How the nodes are linked:
Q217 ve Q226
Q217 se Q439
Q217 ge Q996
Q217 li Q973
Q217 zu Q694
Q217 ka Q249
Q63 ve Q317
Q63 se Q275
Q63 ge Q142
Q63 li Q181
Q63 zu Q308
Q63 ka Q907
Q352 ve Q559
Q352 se Q47
Q352 ge Q396
Q352 li Q282
Q352 zu Q467
Q352 ka Q320
Q631 ve Q675
Q631 se Q951
Q631 ge Q964
Q631 li Q79
Q631 zu Q162
Q631 ka Q352
Q478 ve Q459
Q478 se Q327
Q478 ge Q723
Q478 li Q530
Q478 zu Q202
Q478 ka Q850
Q105 ve Q442
Q105 se Q204
Q105 ge Q513
Q105 li Q371
Q105 zu Q85
Q105 ka Q638
Q320 ve Q582
Q320 se Q254
Q320 ge Q872
Q320 li Q97
Q320 zu Q863
Q320 ka Q183
Q171 ve Q204
Q171 se Q415
Q171 ge Q371
Q171 li Q638
Q171 zu Q442
Q171 ka Q844
Q308 ve Q244
Q308 se Q166
Q308 ge Q715
Q308 li Q63
Q308 zu Q260
Q308 ka Q896
Q693 ve Q950
Q693 se Q576
Q693 ge Q425
Q693 li Q739
Q693 zu Q485
Q693 ka Q660
Q799 ve Q938
Q799 se Q842
Q799 ge Q493
Q799 li Q733
Q799 zu Q412
Q799 ka Q308
Q863 ve Q47
Q863 se Q906
Q863 ge Q282
Q863 li Q320
Q863 zu Q559
Q863 ka Q854
Q439 ve Q742
Q439 se Q701
Q439 ge Q539
Q439 li Q404
Q439 zu Q658
Q439 ka Q986
Q582 ve Q906
Q582 se Q809
Q582 ge Q320
Q582 li Q854
Q582 zu Q47
Q582 ka Q915
Q901 ve Q182
Q901 se Q693
Q901 ge Q766
Q901 li Q329
Q901 zu Q696
Q901 ka Q64
Q85 ve Q732
Q85 se Q998
Q85 ge Q910
Q85 li Q105
Q85 zu Q883
Q85 ka Q171
Q805 ve Q597
Q805 se Q925
Q805 ge Q216
Q805 li Q603
Q805 zu Q923
Q805 ka Q497
Q923 ve Q850
Q923 se Q151
Q923 ge Q327
Q923 li Q805
Q923 zu Q530
Q923 ka Q87
Q687 ve Q723
Q687 se Q530
Q687 ge Q202
Q687 li Q459
Q687 zu Q183
Q687 ka Q327
Q79 ve Q467
Q79 se Q559
Q79 ge Q555
Q79 li Q396
Q79 zu Q631
Q79 ka Q282
Q998 ve Q371
Q998 se Q638
Q998 ge Q442
Q998 li Q204
Q998 zu Q513
Q998 ka Q415
Q999 ve Q257
Q999 se Q277
Q999 ge Q985
Q999 li Q937
Q999 zu Q844
Q999 ka Q528
Q786 ve Q964
Q786 se Q79
Q786 ge Q162
Q786 li Q675
Q786 zu Q382
Q786 ka Q951
Q851 ve Q528
Q851 se Q493
Q851 ge Q277
Q851 li Q412
Q851 zu Q937
Q851 ka Q938
Q412 ve Q73
Q412 se Q510
Q412 ge Q623
Q412 li Q799
Q412 zu Q851
Q412 ka Q260
Q317 ve Q166
Q317 se Q199
Q317 ge Q63
Q317 li Q896
Q317 zu Q244
Q317 ka Q641
Q244 ve Q142
Q244 se Q181
Q244 ge Q308
Q244 li Q317
Q244 zu Q842
Q244 ka Q275
Q906 ve Q97
Q906 se Q183
Q906 ge Q582
Q906 li Q254
Q906 zu Q872
Q906 ka Q202
Q623 ve Q412
Q623 se Q938
Q623 ge Q528
Q623 li Q493
Q623 zu Q277
Q623 ka Q733
Q190 ve Q499
Q190 se Q949
Q190 ge Q813
Q190 li Q461
Q190 zu Q907
Q190 ka Q217
Q249 ve Q404
Q249 se Q986
Q249 ge Q742
Q249 li Q701
Q249 zu Q539
Q249 ka Q901
Q973 ve Q539
Q973 se Q404
Q973 ge Q658
Q973 li Q742
Q973 zu Q217
Q973 ka Q701
Q937 ve Q81
Q937 se Q623
Q937 ge Q991
Q937 li Q851
Q937 zu Q999
Q937 ka Q73
Q660 ve Q382
Q660 se Q964
Q660 ge Q828
Q660 li Q162
Q660 zu Q121
Q660 ka Q675
Q701 ve Q696
Q701 se Q182
Q701 ge Q980
Q701 li Q766
Q701 zu Q249
Q701 ka Q329
Q282 ve Q863
Q282 se Q582
Q282 ge Q252
Q282 li Q872
Q282 zu Q352
Q282 ka Q97
Q183 ve Q915
Q183 se Q478
Q183 ge Q809
Q183 li Q687
Q183 zu Q854
Q183 ka Q466
Q467 ve Q951
Q467 se Q252
Q467 ge Q79
Q467 li Q352
Q467 zu Q675
Q467 ka Q863
Q121 ve Q576
Q121 se Q488
Q121 ge Q739
Q121 li Q660
Q121 zu Q950
Q121 ka Q786
Q466 ve Q530
Q466 se Q850
Q466 ge Q459
Q466 li Q327
Q466 zu Q723
Q466 ka Q805
Q47 ve Q872
Q47 se Q97
Q47 ge Q863
Q47 li Q582
Q47 zu Q252
Q47 ka Q254
Q603 ve Q87
Q603 se Q553
Q603 ge Q151
Q603 li Q919
Q603 zu Q805
Q603 ka Q43
Q766 ve Q901
Q766 se Q425
Q766 ge Q986
Q766 li Q485
Q766 zu Q701
Q766 ka Q950
Q919 ve Q497
Q919 se Q910
Q919 ge Q925
Q919 li Q883
Q919 zu Q603
Q919 ka Q732
Q151 ve Q603
Q151 se Q497
Q151 ge Q597
Q151 li Q925
Q151 zu Q216
Q151 ka Q883
Q733 ve Q260
Q733 se Q244
Q733 ge Q510
Q733 li Q715
Q733 zu Q799
Q733 ka Q63
Q991 ve Q937
Q991 se Q528
Q991 ge Q257
Q991 li Q277
Q991 zu Q985
Q991 ka Q412
Q329 ve Q425
Q329 se Q739
Q329 ge Q485
Q329 li Q950
Q329 zu Q901
Q329 ka Q576
Q850 ve Q216
Q850 se Q603
Q850 ge Q923
Q850 li Q597
Q850 zu Q101
Q850 ka Q925
Q658 ve Q973
Q658 se Q249
Q658 ge Q226
Q658 li Q439
Q658 zu Q996
Q658 ka Q980
Q182 ve Q485
Q182 se Q950
Q182 ge Q901
Q182 li Q425
Q182 zu Q986
Q182 ka Q739
Q828 ve Q660
Q828 se Q786
Q828 ge Q576
Q828 li Q488
Q828 zu Q739
Q828 ka Q631
Q964 ve Q631
Q964 se Q467
Q964 ge Q786
Q964 li Q555
Q964 zu Q488
Q964 ka Q396
Q310 ve Q461
Q310 se Q217
Q310 ge Q499
Q310 li Q949
Q310 zu Q813
Q310 ka Q658
Q371 ve Q171
Q371 se Q482
Q371 ge Q998
Q371 li Q156
Q371 zu Q105
Q371 ka Q368
Q493 ve Q799
Q493 se Q260
Q493 ge Q73
Q493 li Q510
Q493 zu Q623
Q493 ka Q715
Q87 ve Q925
Q87 se Q883
Q87 ge Q603
Q87 li Q497
Q87 zu Q597
Q87 ka Q910
Q425 ve Q693
Q425 se Q121
Q425 ge Q329
Q425 li Q64
Q425 zu Q182
Q425 ka Q828
Q459 ve Q466
Q459 se Q923
Q459 ge Q478
Q459 li Q101
Q459 zu Q687
Q459 ka Q216
Q252 ve Q282
Q252 se Q320
Q252 ge Q559
Q252 li Q47
Q252 zu Q396
Q252 ka Q906
Q530 ve Q101
Q530 se Q216
Q530 ge Q466
Q530 li Q923
Q530 zu Q478
Q530 ka Q597
Q396 ve Q352
Q396 se Q863
Q396 ge Q951
Q396 li Q252
Q396 zu Q79
Q396 ka Q872
Q883 ve Q43
Q883 se Q513
Q883 ge Q553
Q883 li Q85
Q883 zu Q919
Q883 ka Q442
Q742 ve Q249
Q742 se Q696
Q742 ge Q439
Q742 li Q980
Q742 zu Q973
Q742 ka Q766
Q442 ve Q998
Q442 se Q156
Q442 ge Q105
Q442 li Q171
Q442 zu Q732
Q442 ka Q482
Q73 ve Q493
Q73 se Q733
Q73 ge Q412
Q73 li Q938
Q73 zu Q528
Q73 ka Q842
Q915 ve Q202
Q915 se Q459
Q915 ge Q183
Q915 li Q723
Q915 zu Q254
Q915 ka Q530
Q986 ve Q766
Q986 se Q329
Q986 ge Q696
Q986 li Q182
Q986 zu Q980
Q986 ka Q693
Q204 ve Q156
Q204 se Q368
Q204 ge Q171
Q204 li Q482
Q204 zu Q998
Q204 ka Q712
Q739 ve Q121
Q739 se Q382
Q739 ge Q64
Q739 li Q828
Q739 zu Q693
Q739 ka Q162
Q576 ve Q828
Q576 se Q162
Q576 ge Q121
Q576 li Q382
Q576 zu Q64
Q576 ka Q964
Q872 ve Q320
Q872 se Q854
Q872 ge Q47
Q872 li Q906
Q872 zu Q282
Q872 ka Q809
Q275 ve Q199
Q275 se Q190
Q275 ge Q896
Q275 li Q641
Q275 zu Q166
Q275 ka Q310
Q226 ve Q658
Q226 se Q742
Q226 ge Q217
Q226 li Q539
Q226 zu Q949
Q226 ka Q404
Q461 ve Q694
Q461 se Q226
Q461 ge Q310
Q461 li Q996
Q461 zu Q190
Q461 ka Q973
Q415 ve Q368
Q415 se Q999
Q415 ge Q482
Q415 li Q712
Q415 zu Q156
Q415 ka Q991
Q732 ve Q513
Q732 se Q371
Q732 ge Q85
Q732 li Q442
Q732 zu Q43
Q732 ka Q204
Q539 ve Q439
Q539 se Q980
Q539 ge Q973
Q539 li Q249
Q539 zu Q226
Q539 ka Q696
Q162 ve Q786
Q162 se Q555
Q162 ge Q488
Q162 li Q631
Q162 zu Q660
Q162 ka Q467
Q404 ve Q980
Q404 se Q766
Q404 ge Q249
Q404 li Q696
Q404 zu Q439
Q404 ka Q182
Q81 ve Q277
Q81 se Q412
Q81 ge Q937
Q81 li Q528
Q81 zu Q257
Q81 ka Q493
Q641 ve Q813
Q641 se Q461
Q641 ge Q907
Q641 li Q499
Q641 zu Q275
Q641 ka Q949
Q202 ve Q687
Q202 se Q466
Q202 ge Q915
Q202 li Q478
Q202 zu Q809
Q202 ka Q101
Q675 ve Q555
Q675 se Q396
Q675 ge Q631
Q675 li Q467
Q675 zu Q786
Q675 ka Q559
Q485 ve Q329
Q485 se Q64
Q485 ge Q182
Q485 li Q693
Q485 zu Q766
Q485 ka Q121
Q907 ve Q641
Q907 se Q310
Q907 ge Q199
Q907 li Q190
Q907 zu Q896
Q907 ka Q694
Q696 ve Q986
Q696 se Q485
Q696 ge Q701
Q696 li Q901
Q696 zu Q404
Q696 ka Q425
Q553 ve Q883
Q553 se Q732
Q553 ge Q497
Q553 li Q910
Q553 zu Q925
Q553 ka Q105
Q559 ve Q252
Q559 se Q872
Q559 ge Q352
Q559 li Q863
Q559 zu Q951
Q559 ka Q582
Q101 ve Q327
Q101 se Q805
Q101 ge Q530
Q101 li Q850
Q101 zu Q459
Q101 ka Q151
Q555 ve Q79
Q555 se Q352
Q555 ge Q675
Q555 li Q951
Q555 zu Q964
Q555 ka Q252
Q938 ve Q510
Q938 se Q715
Q938 ge Q799
Q938 li Q260
Q938 zu Q73
Q938 ka Q244
Q925 ve Q919
Q925 se Q43
Q925 ge Q87
Q925 li Q553
Q925 zu Q151
Q925 ka Q85
Q216 ve Q805
Q216 se Q87
Q216 ge Q850
Q216 li Q151
Q216 zu Q327
Q216 ka Q919
Q985 ve Q999
Q985 se Q81
Q985 ge Q712
Q985 li Q991
Q985 zu Q368
Q985 ka Q851
Q712 ve Q985
Q712 se Q937
Q712 ge Q844
Q712 li Q257
Q712 zu Q415
Q712 ka Q277
Q723 ve Q478
Q723 se Q101
Q723 ge Q687
Q723 li Q466
Q723 zu Q915
Q723 ka Q923
Q181 ve Q896
Q181 se Q641
Q181 ge Q166
Q181 li Q199
Q181 zu Q63
Q181 ka Q190
Q382 ve Q488
Q382 se Q631
Q382 ge Q660
Q382 li Q786
Q382 zu Q576
Q382 ka Q555
Q327 ve Q923
Q327 se Q597
Q327 ge Q101
Q327 li Q216
Q327 zu Q466
Q327 ka Q603
Q854 ve Q254
Q854 se Q202
Q854 ge Q97
Q854 li Q183
Q854 zu Q582
Q854 ka Q723
Q260 ve Q842
Q260 se Q142
Q260 ge Q733
Q260 li Q308
Q260 zu Q938
Q260 ka Q317
Q166 ve Q181
Q166 se Q907
Q166 ge Q317
Q166 li Q275
Q166 zu Q142
Q166 ka Q813
Q910 ve Q85
Q910 se Q442
Q910 ge Q43
Q910 li Q513
Q910 zu Q553
Q910 ka Q371
Q950 ve Q64
Q950 se Q828
Q950 ge Q693
Q950 li Q121
Q950 zu Q329
Q950 ka Q382
Q97 ve Q854
Q97 se Q915
Q97 ge Q906
Q97 li Q809
Q97 zu Q320
Q97 ka Q687
Q951 ve Q396
Q951 se Q282
Q951 ge Q467
Q951 li Q559
Q951 zu Q555
Q951 ka Q47
Q257 ve Q991
Q257 se Q851
Q257 ge Q999
Q257 li Q81
Q257 zu Q712
Q257 ka Q623
Q896 ve Q275
Q896 se Q813
Q896 ge Q181
Q896 li Q907
Q896 zu Q317
Q896 ka Q499
Q368 ve Q844
Q368 se Q257
Q368 ge Q415
Q368 li Q985
Q368 zu Q638
Q368 ka Q937
Q996 ve Q217
Q996 se Q539
Q996 ge Q949
Q996 li Q658
Q996 zu Q461
Q996 ka Q742
Q43 ve Q910
Q43 se Q105
Q43 ge Q883
Q43 li Q732
Q43 zu Q497
Q43 ka Q998
Q64 ve Q739
Q64 se Q660
Q64 ge Q950
Q64 li Q576
Q64 zu Q425
Q64 ka Q488
Q499 ve Q310
Q499 se Q996
Q499 ge Q190
Q499 li Q694
Q499 zu Q641
Q499 ka Q226
Q142 ve Q63
Q142 se Q896
Q142 ge Q244
Q142 li Q166
Q142 zu Q715
Q142 ka Q199
Q980 ve Q701
Q980 se Q901
Q980 ge Q404
Q980 li Q986
Q980 zu Q742
Q980 ka Q485
Q497 ve Q553
Q497 se Q85
Q497 ge Q919
Q497 li Q43
Q497 zu Q87
Q497 ka Q513
Q482 ve Q415
Q482 se Q985
Q482 ge Q638
Q482 li Q844
Q482 zu Q204
Q482 ka Q257
Q813 ve Q190
Q813 se Q694
Q813 ge Q641
Q813 li Q310
Q813 zu Q199
Q813 ka Q996
Q597 ve Q151
Q597 se Q919
Q597 ge Q805
Q597 li Q87
Q597 zu Q850
Q597 ka Q553
Q638 ve Q482
Q638 se Q712
Q638 ge Q156
Q638 li Q368
Q638 zu Q171
Q638 ka Q999
Q528 ve Q623
Q528 se Q799
Q528 ge Q851
Q528 li Q73
Q528 zu Q81
Q528 ka Q510
Q949 ve Q996
Q949 se Q973
Q949 ge Q694
Q949 li Q226
Q949 zu Q310
Q949 ka Q439
Q694 ve Q949
Q694 se Q658
Q694 ge Q461
Q694 li Q217
Q694 zu Q499
Q694 ka Q539
Q809 ve Q183
Q809 se Q723
Q809 ge Q254
Q809 li Q202
Q809 zu Q97
Q809 ka Q459
Q842 ve Q715
Q842 se Q63
Q842 ge Q260
Q842 li Q244
Q842 zu Q510
Q842 ka Q166
Q199 ve Q907
Q199 se Q499
Q199 ge Q275
Q199 li Q813
Q199 zu Q181
Q199 ka Q461
Q156 ve Q638
Q156 se Q844
Q156 ge Q204
Q156 li Q415
Q156 zu Q371
Q156 ka Q985
Q254 ve Q809
Q254 se Q687
Q254 ge Q854
Q254 li Q915
Q254 zu Q906
Q254 ka Q478
Q513 ve Q105
Q513 se Q171
Q513 ge Q732
Q513 li Q998
Q513 zu Q910
Q513 ka Q156
Q488 ve Q162
Q488 se Q675
Q488 ge Q382
Q488 li Q964
Q488 zu Q828
Q488 ka Q79
Q844 ve Q712
Q844 se Q991
Q844 ge Q368
Q844 li Q999
Q844 zu Q482
Q844 ka Q81
Q715 ve Q308
Q715 se Q317
Q715 ge Q842
Q715 li Q142
Q715 zu Q733
Q715 ka Q181
Q277 ve Q851
Q277 se Q73
Q277 ge Q81
Q277 li Q623
Q277 zu Q991
Q277 ka Q799
Q510 ve Q733
Q510 se Q308
Q510 ge Q938
Q510 li Q842
Q510 zu Q493
Q510 ka Q142

The rows follow the links: the fewer symbols apart two nodes are, the more alike their rows tend to be.

Each row, then its node:
-17 -8 -21 6 10 -52 13 21 26 2 -8 7 -2 31 27 5 -20 -41 8 10 -8 0 5 20 -16 13 -5 4 13 20 -3 17 24 -13 -8 -10 2 -9 -14 23 -31
node: Q97
-29 0 4 23 -23 -11 2 10 27 -19 -8 10 -19 16 -12 10 -8 -5 -8 28 24 -38 39 29 -29 16 24 -4 -13 10 5 13 2 -6 -8 25 -14 -19 7 14 10
node: Q925
-7 -12 34 -6 -7 20 6 -22 -22 -15 -1 -23 20 -18 -12 9 -30 4 10 -13 -2 -10 39 0 -35 1 -1 16 24 -4 10 -10 -11 13 35 26 17 -34 1 9 -7
node: Q156
-20 12 20 -4 -16 -23 11 -4 21 -5 7 -3 -1 11 8 0 -11 -20 20 1 2 -31 51 29 -30 -1 -3 15 -8 14 13 4 2 0 10 41 18 -13 10 28 0
node: Q85
-5 19 32 -12 -24 12 -2 -14 6 3 25 7 -14 1 -14 -8 23 21 11 1 -2 -32 31 4 16 -21 -1 -1 -25 3 7 -12 -12 5 -3 43 11 14 36 -5 35
node: Q412
13 13 -34 6 17 -28 -36 3 11 -10 -25 -7 8 -2 -9 -6 10 -4 -19 0 14 21 -43 -7 13 28 -2 -7 -3 -14 -3 31 7 -5 7 -38 0 17 -32 -5 9
node: Q631
26 14 -37 -1 10 29 23 11 -9 29 -1 3 3 -19 28 -9 14 4 0 -9 5 31 -34 -3 4 -12 -3 2 -22 -5 5 -20 -2 -4 -34 -32 -17 27 -14 2 -15
node: Q696
23 8 -37 0 11 28 25 14 -12 28 -1 4 3 -15 31 -7 11 2 0 -6 2 32 -33 -4 5 -11 -2 1 -18 -3 0 -23 -1 -4 -37 -32 -20 24 -13 0 -21
node: Q986
18 3 15 -16 -2 57 27 -13 -33 18 15 -11 15 -28 13 -2 0 22 15 -24 -11 14 8 -12 -8 -28 -8 13 -6 -7 10 -39 -19 12 -2 10 6 3 11 -1 -9
node: Q142
-13 -10 0 12 6 -21 -27 -9 5 -33 -29 -19 14 -2 -24 10 -26 -9 -17 5 17 -3 6 2 -28 36 10 0 25 -9 0 29 3 3 36 -9 5 -33 -26 8 0
node: Q530
21 2 -36 2 12 26 29 20 -11 29 0 7 2 -8 32 -5 7 -2 2 -5 -3 31 -36 -5 6 -12 -2 0 -12 0 -1 -23 3 -5 -37 -35 -20 23 -11 0 -25
node: Q766
13 -6 14 -15 3 6 -14 -4 -10 10 23 14 -13 5 -11 -7 30 22 2 -4 -21 6 -27 -28 61 -22 -11 -13 0 -4 -15 -6 -4 2 -8 0 5 25 26 -33 23
node: Q461
31 35 -23 -13 3 16 -9 -2 -1 18 2 0 6 -20 6 -18 33 17 0 -16 8 19 -35 -10 24 -11 -7 0 -36 -15 9 -7 -10 0 -15 -16 2 44 -7 -3 17
node: Q439
18 9 16 -18 -5 53 25 -16 -30 20 15 -13 16 -31 13 -4 1 19 17 -25 -9 12 13 -8 -9 -29 -10 14 -11 -6 14 -36 -18 11 -1 11 8 6 8 2 -7
node: Q244
-9 -23 36 2 -11 33 4 -21 -26 -18 -2 -17 12 -19 -23 12 -26 15 -1 -5 0 -12 36 -8 -28 2 7 6 24 -8 4 -11 -15 13 31 19 4 -39 8 -3 -1
node: Q415
14 -9 -32 2 17 15 29 21 -9 28 3 11 -1 2 34 -3 4 -9 0 -1 -10 33 -37 -5 12 -12 -5 -2 -2 4 -7 -20 8 -6 -38 -34 -20 15 -9 -4 -32
node: Q182
6 -20 -24 -2 24 -10 19 23 -6 22 8 16 -4 18 30 0 1 -17 1 1 -26 31 -40 -14 26 -11 -10 -4 19 8 -17 -7 16 -10 -27 -32 -11 10 -3 -11 -31
node: Q693
5 29 28 -20 -21 16 4 -15 4 11 22 -1 -3 -10 -3 -13 24 18 20 -14 -2 -21 30 5 8 -26 -8 9 -32 0 16 -16 -15 6 0 40 21 22 27 5 28
node: Q799
-19 12 22 -6 -15 -21 11 -7 18 -6 7 -9 4 9 7 0 -15 -20 24 -4 0 -27 52 27 -33 -2 -5 18 -5 13 14 2 3 1 14 40 23 -14 8 29 -3
node: Q732
-13 -11 -4 0 17 -49 -18 -1 10 -22 -18 -15 17 12 -1 4 -29 -29 2 -5 -4 5 5 5 -22 27 -10 7 32 3 -2 28 14 -4 36 -6 20 -25 -24 16 -16
node: Q687
8 -27 21 -8 4 32 10 0 -31 15 25 12 -10 0 -4 2 11 23 2 -2 -27 10 -17 -30 42 -27 -4 -10 18 0 -16 -20 -7 5 -11 -2 -10 4 29 -36 2
node: Q641
11 33 26 -21 -18 20 7 -15 0 11 22 -2 3 -12 2 -12 22 18 22 -16 -1 -16 29 5 5 -25 -10 9 -33 -1 15 -18 -15 8 1 38 18 22 23 7 24
node: Q938
33 35 -26 -12 4 21 -3 -3 -3 21 1 -2 8 -22 9 -16 33 15 1 -17 8 23 -34 -8 21 -9 -6 2 -35 -14 8 -9 -10 0 -20 -21 -2 42 -10 -3 13
node: Q742
-25 12 17 2 -19 -23 12 3 29 -5 3 3 -10 16 5 2 -10 -18 13 10 7 -36 51 30 -29 3 5 8 -13 19 12 6 5 -3 3 41 10 -11 12 25 3
node: Q43
22 16 6 -17 4 0 -21 -7 -1 11 16 7 -7 -1 -8 -13 37 21 3 -10 -12 7 -32 -23 54 -18 -11 -11 -17 -8 -8 0 -5 0 -7 -2 7 36 16 -25 29
node: Q996
0 24 31 -16 -22 13 1 -12 5 6 24 6 -11 -2 -11 -9 24 19 15 -5 -2 -29 28 5 13 -24 -4 2 -28 2 10 -11 -13 4 0 44 13 19 32 -1 33
node: Q73
-15 -19 39 7 -22 30 -3 -12 -12 -13 14 8 -18 0 -33 10 3 28 -7 13 1 -30 29 -7 6 -9 18 -12 8 -2 -4 -8 -14 7 6 30 -7 -19 33 -20 25
node: Q991
12 -25 20 -7 3 53 24 -4 -40 16 19 4 1 -14 8 3 -2 23 7 -9 -23 16 -9 -25 16 -27 -4 -1 15 -4 -7 -36 -11 10 -11 -3 -10 -5 21 -21 -12
node: Q896

Each walk starts at a row. The symbols on each line, taken left to right, move it on to the next node.
Each answer is a row, close to the row of the node it stands for.
start -13 -11 -8 -1 16 -56 -9 3 14 -14 -13 -10 11 20 9 4 -25 -38 7 -3 -8 4 5 10 -18 22 -11 9 28 10 -5 25 19 -6 25 -5 22 -21 -22 17 -22
ka se li	-26 -4 1 29 -21 -4 -7 6 22 -25 -19 5 -15 8 -23 12 -13 1 -20 30 31 -30 28 21 -31 25 29 -9 -4 2 2 19 0 -4 1 11 -19 -25 -1 7 11
se ge ka zu se	-15 11 25 -13 -10 -16 11 -13 7 -6 5 -15 12 2 5 1 -20 -18 22 -10 -3 -22 52 18 -35 -3 -9 20 2 10 16 -2 -1 4 25 39 27 -18 4 28 -7
start -17 11 23 -10 -13 -19 10 -10 12 -5 7 -11 9 5 7 2 -17 -20 23 -8 -1 -25 52 24 -33 -2 -7 19 -2 12 14 1 1 2 20 39 25 -14 5 29 -3
li ve ge ge li	-8 -3 30 -9 -6 8 7 -22 -15 -11 1 -24 22 -13 -2 5 -27 -4 15 -16 -4 -11 43 6 -36 -1 -7 18 16 0 15 -8 -8 11 33 28 23 -30 -1 18 -6
zu ka zu	-8 -8 32 -8 -6 14 6 -22 -17 -14 -1 -24 22 -16 -7 7 -29 -1 14 -16 -4 -11 42 4 -35 2 -4 17 21 -3 13 -8 -8 11 36 27 22 -33 0 15 -9
start 8 -20 -25 1 23 -2 22 23 -9 25 7 14 -4 14 32 -1 2 -15 4 2 -24 30 -39 -10 22 -12 -8 -4 16 9 -16 -11 15 -9 -30 -33 -15 11 -4 -11 -32
ve li ge ge	7 -22 -22 -2 24 -18 13 21 -6 17 6 15 -5 20 27 0 2 -17 2 0 -28 29 -42 -14 29 -8 -13 -5 22 9 -18 -3 17 -11 -20 -31 -10 10 -3 -13 -28
zu ka ka	14 12 -31 2 20 -33 -38 2 9 -8 -21 -7 9 -1 -10 -6 12 -7 -17 -2 10 22 -45 -12 17 24 -4 -9 1 -13 -6 30 9 -5 10 -36 4 14 -30 -6 9
start 17 29 21 -23 -11 34 15 -18 -13 16 18 -11 12 -24 11 -11 12 16 23 -26 -5 -3 23 2 -5 -26 -11 16 -29 -5 19 -26 -16 11 3 28 19 18 15 10 11
ge zu ka ge se	16 -9 17 -13 0 59 29 -8 -39 18 17 -8 10 -25 11 0 -3 21 11 -18 -15 16 2 -17 -1 -29 -6 7 1 -6 3 -39 -17 12 -7 3 -3 -1 13 -11 -11
zu li ge se zu	15 -16 17 -10 2 58 28 -7 -42 19 17 -3 8 -22 10 2 -2 21 9 -15 -18 15 0 -20 5 -29 -6 5 8 -6 1 -40 -14 10 -8 0 -6 -4 16 -13 -14
start 8 -17 -19 -6 28 -39 -13 12 1 6 2 9 0 23 10 -3 4 -17 -1 -4 -26 26 -46 -20 38 2 -16 -9 24 3 -21 15 17 -10 -2 -30 5 11 -9 -14 -14
ge ge ka	14 4 -25 -3 23 -41 -38 2 8 -7 -13 -2 8 8 -6 -7 10 -9 -12 -4 -4 25 -46 -15 28 20 -9 -7 10 -7 -11 30 11 -7 12 -34 7 16 -24 -10 6
li zu ge ge	10 -3 -20 -6 25 -43 -30 5 7 -3 -6 2 5 13 1 -7 9 -12 -6 -5 -13 25 -49 -18 35 12 -13 -7 19 -4 -15 26 15 -6 10 -33 10 15 -18 -12 0
start -9 -25 37 5 -11 35 1 -20 -27 -17 1 -13 7 -17 -25 11 -24 19 -4 1 -1 -14 33 -8 -22 -1 10 3 25 -7 1 -11 -15 14 28 21 2 -39 11 -7 3
ve ve ve li ve	-15 -15 40 5 -23 29 -3 -9 -8 -12 15 11 -18 3 -32 8 6 28 -6 15 2 -34 29 -5 9 -12 15 -14 2 0 -4 -7 -13 8 3 32 -7 -15 36 -19 27
zu ge ge ka ve	-11 1 39 -1 -25 16 -4 -10 3 -5 21 13 -20 3 -26 1 19 25 2 10 0 -38 30 0 18 -17 7 -10 -14 3 0 -8 -12 5 -1 39 1 1 40 -14 32
start 28 29 -9 -19 4 5 -19 -7 1 14 8 3 0 -12 -3 -18 41 18 2 -14 -1 14 -34 -15 43 -13 -12 -6 -29 -12 2 -2 -6 -1 -7 -9 8 42 2 -14 27
zu se ge	31 32 -13 -15 4 7 -16 -7 -1 16 7 0 5 -12 1 -19 37 19 -1 -15 4 16 -34 -14 39 -13 -10 -2 -32 -14 5 -3 -8 1 -10 -10 8 43 -1 -8 25
ve ka se ge ve	13 -14 -31 2 18 11 28 23 -11 27 4 14 -4 5 35 -1 2 -10 2 -1 -15 31 -37 -8 14 -13 -6 0 4 6 -9 -18 8 -8 -36 -35 -20 14 -6 -7 -31
start -7 -17 35 -5 -8 23 5 -21 -24 -16 -2 -21 19 -19 -15 9 -27 9 6 -11 -3 -9 37 -3 -34 1 2 12 23 -6 10 -10 -14 14 33 22 13 -38 2 5 -5
ka ge ge ka	-14 -3 40 -1 -25 20 -4 -10 -1 -6 21 12 -21 3 -26 3 15 25 -1 13 0 -35 29 -2 15 -14 11 -9 -9 1 -3 -7 -13 6 -1 37 -2 -3 39 -18 32
ve ka se ge ve	20 20 16 -20 -7 44 22 -17 -22 19 17 -14 15 -29 12 -10 6 18 22 -26 -7 5 17 -3 -9 -26 -12 16 -20 -6 18 -32 -19 10 0 20 13 13 10 9 2
start 19 17 17 -20 -5 47 25 -16 -25 18 15 -12 17 -30 12 -7 5 18 18 -27 -8 10 16 -6 -9 -27 -11 15 -16 -7 16 -35 -17 12 -1 16 11 11 8 6 -2
ka zu se	8 -30 21 -8 5 45 21 -2 -37 15 22 10 -5 -6 -2 3 5 23 3 -5 -27 14 -13 -28 27 -29 -3 -6 18 -2 -11 -31 -8 6 -12 -2 -11 -1 27 -30 -7
ge ve ve ka	17 3 13 -16 5 3 -17 -5 -8 11 21 13 -11 4 -10 -11 33 22 2 -5 -20 6 -30 -26 60 -22 -10 -13 -5 -5 -13 -2 -2 0 -7 -1 5 29 23 -31 27
